Below is a small trained network, with its code and all its weights. Each question gives an input and a target symbol and asks what happens when units are switched off, that is, made to give their printed mean instead of their output.

import numpy as np


def w(rows, s, z=0):
    codes = np.array(rows[::2]) - 128.0
    scale = np.full(codes.shape[1], s)
    scale[-1] = z or s
    return codes * scale


def norm(h):
    return h / np.sqrt((h * h).mean(-1, keepdims=True) + 1e-5)


def f(y):
    return y / 2 * (1 + np.tanh(0.7978845608 * (y + 0.044715 * y**3)))


def softmax(a):
    e = np.exp(a - a.max(-1, keepdims=True))
    return e / e.sum(-1, keepdims=True)


def log_softmax(a):
    a = a - a.max(-1, keepdims=True)
    return a - np.log(np.exp(a).sum(-1, keepdims=True))


def net(x, mask):
    ids = ['ΛΩγδεζηθμξπτφ'.index(c) for c in x.split()]
    T = len(ids)
    res = E[ids] + P[:T]
    u = 0
    for l in range(2):
        q, k, v = (norm(res) @ M[l].T for M in (Q, K, V))
        z = softmax(np.where(np.tri(T) > 0, q @ k.T / 3**0.5, -1e9)) @ v
        res = res + np.where(mask[u], z, O[l][:, -1]) @ O[l][:, :-1]
        u += 1
        y = f(norm(res) @ A[l][:, :-1].T + A[l][:, -1])
        res = res + np.where(mask[u : u + 8], y, B[l][:, -1]) @ B[l][:, :-1]
        u += 8
    return log_softmax(norm(res)[-1] @ U[:, :-1].T + U[:, -1])


Q, K, V, O, A, B = {}, {}, {}, {}, {}, {}
E = w([
[105,99,166,104],'Λ',
[131,89,173,78],'Ω',
[89,125,138,70],'γ',
[102,163,147,94],'δ',
[117,132,147,138],'ε',
[115,141,135,92],'ζ',
[68,142,129,44],'η',
[104,255,93,132],'θ',
[126,107,87,102],'μ',
[120,146,122,122],'ξ',
[108,152,154,92],'π',
[113,137,135,83],'τ',
[110,135,163,81],'φ',
],0.008)
P = w([
[226,145,171,186],'0',
[131,43,52,82],'1',
[6,105,172,156],'2',
[146,156,142,21],'3',
[131,47,86,108],'4',
[42,117,149,153],'5',
[150,166,138,35],'6',
[84,91,71,173],'7',
[51,109,154,154],'8',
[155,177,139,48],'9',
[107,103,84,169],'10',
[2,116,142,120],'11',
[163,164,147,26],'12',
[115,112,87,169],'13',
],0.0075)
Q[0] = w([
[115,90,89,94],'0.h0',
[143,217,247,57],'0.h0',
[25,114,138,186],'0.h0',
],0.012)
K[0] = w([
[81,145,139,160],'0.h0',
[248,251,173,171],'0.h0',
[52,206,81,99],'0.h0',
],0.012)
V[0] = w([
[185,102,146,164],'0.h0',
[126,143,167,76],'0.h0',
[135,248,117,179],'0.h0',
],0.014)
O[0] = w([
[183,101,167,62,43],'0.h0',
[85,75,182,142,250],'0.h0',
[161,250,129,173,250],'0.h0',
],0.012,0.0024)
A[0] = w([
[101,151,68,56,245],'0.n0',
[55,88,139,115,144],'0.n1',
[129,121,152,43,82],'0.n2',
[130,152,78,224,254],'0.n3',
[140,189,202,128,161],'0.n4',
[143,11,209,145,151],'0.n5',
[55,145,203,172,145],'0.n6',
[126,107,132,188,147],'0.n7',
],0.011,0.0026)
B[0] = w([
[183,1,115,168,188],'0.n0',
[62,35,152,166,241],'0.n1',
[85,221,44,209,164],'0.n2',
[39,60,1,227,250],'0.n3',
[19,4,60,106,254],'0.n4',
[87,236,22,87,209],'0.n5',
[19,219,162,40,246],'0.n6',
[102,65,97,170,156],'0.n7',
],0.0074,0.0049)
Q[1] = w([
[69,28,69,247],'1.h0',
[250,210,142,45],'1.h0',
[63,79,70,61],'1.h0',
],0.012)
K[1] = w([
[29,35,1,154],'1.h0',
[201,216,213,188],'1.h0',
[102,221,104,59],'1.h0',
],0.014)
V[1] = w([
[39,211,161,132],'1.h0',
[28,105,207,46],'1.h0',
[170,124,246,139],'1.h0',
],0.012)
O[1] = w([
[117,175,131,201,131],'1.h0',
[8,123,142,180,254],'1.h0',
[93,156,231,133,11],'1.h0',
],0.013,0.0069)
A[1] = w([
[82,72,202,119,129],'1.n0',
[125,147,250,75,57],'1.n1',
[82,56,91,101,107],'1.n2',
[36,44,184,137,177],'1.n3',
[42,185,176,146,113],'1.n4',
[212,149,60,138,49],'1.n5',
[123,184,94,31,252],'1.n6',
[188,168,142,114,72],'1.n7',
],0.012,0.0019)
B[1] = w([
[122,92,82,66,161],'1.n0',
[64,103,143,251,155],'1.n1',
[161,150,141,221,225],'1.n2',
[217,119,114,66,254],'1.n3',
[169,139,124,60,209],'1.n4',
[89,68,147,46,139],'1.n5',
[138,85,135,207,151],'1.n6',
[180,178,129,150,134],'1.n7',
],0.016,0.0096)
U = w([
[158,22,59,152,209],'Λ',
[127,63,86,229,55],'Ω',
[69,199,48,226,102],'γ',
[91,247,213,184,223],'δ',
[156,96,211,230,152],'ε',
[73,65,216,164,87],'ζ',
[23,167,109,89,67],'η',
[227,213,82,121,161],'θ',
[209,81,163,96,84],'μ',
[225,124,153,108,161],'ξ',
[52,141,240,54,150],'π',
[134,40,191,50,6],'τ',
[153,174,105,30,19],'φ',
],0.012,0.0025)

Each question gives the input, a string of symbols that net reads in full, and the target symbol t.
The units are the heads (3 rows each of Q, K, V and O) and the neurons (one row each of A and B). Each row of codes is followed by its name. A weight is (code - 128) times the scale printed after its matrix; where a second scale follows, it is the last column's (O, A, B and U).
mask holds one flag per unit, layer by layer, with each layer's heads first. A switched-off unit (its flag False) gives its mean, the last column of its rows in O or B, instead of its output. The means were averaged over made-up inputs and are rounded, as every weight is.
A unit's drop is (log p(t) with every unit on - log p(t) with that unit switched off) / (log p(t) with every unit on - log p(t) with every unit switched off).
The circuit of an input: a set's keep is (log p(t) with only the set's units on - log p(t) with every unit switched off) / (log p(t) with every unit on - log p(t) with every unit switched off). Starting from the 12 units with the biggest drops (on a tie, the unit counted first), units are removed one at a time, each time the one whose removal leaves the highest keep (on an exact tie, the one counted first), for as long as the keep stays at least 0.8.
units of the circuit, in order: the units of the circuit, biggest drop first
most important unit: the unit with the biggest drop
top k neurons: the k neurons with the biggest drops, biggest first
k most important neurons of layer l: the k neurons of layer l with the biggest drops, biggest first
input δ δ η Λ π γ τ, target δ: most important unit : 0.h0
input ε π μ φ δ ε ε, target ε: 3 most important neurons of layer 0 : (0.n3, 0.n5, 0.n6)
input γ δ η φ ξ Λ θ δ τ τ, target γ: units of the circuit, in order : (1.h0, 0.n3)
input γ θ π δ ε ζ η γ ζ γ, target γ: top 2 neurons : (0.n2, 0.n5)
input π ξ η Ω η μ δ δ π μ, target π: top 3 neurons : (0.n3, 0.n4, 0.n5)
input ξ Ω δ δ τ ξ θ φ π Λ, target ξ: units of the circuit, in order : (0.h0, 1.h0)
input δ ξ θ δ, target δ: top 3 neurons : (0.n5, 0.n1, 0.n3)
input ξ μ φ, target η: top 3 neurons : (0.n4, 0.n1, 0.n3)
input τ ε ε ε θ δ π, target τ: top 3 neurons : (0.n3, 0.n4, 0.n6)
input ξ δ Λ ε τ φ δ δ Λ ξ, target ξ: top 2 neurons : (0.n6, 0.n4)
input δ π δ φ, target δ: units of the circuit, in order : (0.h0, 1.h0, 0.n5)
input τ ε ζ φ η θ π γ π η π τ θ, target τ: 2 most important neurons of layer 0 : (0.n4, 0.n3)
input ε τ γ μ, target ε: 2 most important neurons of layer 1 : (1.n1, 1.n3)
input γ δ δ ζ π θ ε τ ζ, target γ: units of the circuit, in order : (0.h0)
input π θ ζ ξ δ μ γ, target π: top 2 neurons : (0.n3, 0.n4)
input η θ Λ ζ ζ μ γ φ δ δ, target η: 2 most important neurons of layer 0 : (0.n4, 0.n6)
input φ μ τ φ η π δ γ η φ π π ζ, target φ: top 2 neurons : (0.n4, 0.n3)
input Ω φ Ω τ γ τ η π η ζ, target Ω: 2 most important neurons of layer 1 : (1.n6, 1.n3)
input ξ γ ζ ξ ζ τ ξ ε ε η ε γ π, target ξ: top 2 neurons : (0.n6, 0.n4)
input θ θ η δ π ξ π, target θ: units of the circuit, in order : (0.h0)
input δ δ ε π δ δ ζ, target δ: top 3 neurons : (0.n5, 0.n1, 0.n3)
input γ π γ δ ξ ξ δ π δ Λ, target γ: 3 most important neurons of layer 0 : (0.n2, 0.n5, 0.n6)
input τ δ ζ π γ μ δ Ω φ μ, target τ: 4 most important neurons of layer 0 : (0.n4, 0.n3, 0.n0, 0.n6)
input φ θ ε δ ε π μ, target φ: top 2 neurons : (0.n3, 0.n1)
input δ θ Λ τ δ ε Λ, target δ: top 2 neurons : (0.n3, 0.n1)
input τ δ φ δ θ π Λ δ θ ε, target τ: 4 most important neurons of layer 0 : (0.n3, 0.n4, 0.n6, 0.n1)
input τ ξ ξ τ φ ε ε Λ π, target η: units of the circuit, in order : (0.n6)
input φ γ δ γ ε ε μ, target φ: 4 most important neurons of layer 0 : (0.n3, 0.n0, 0.n1, 0.n4)
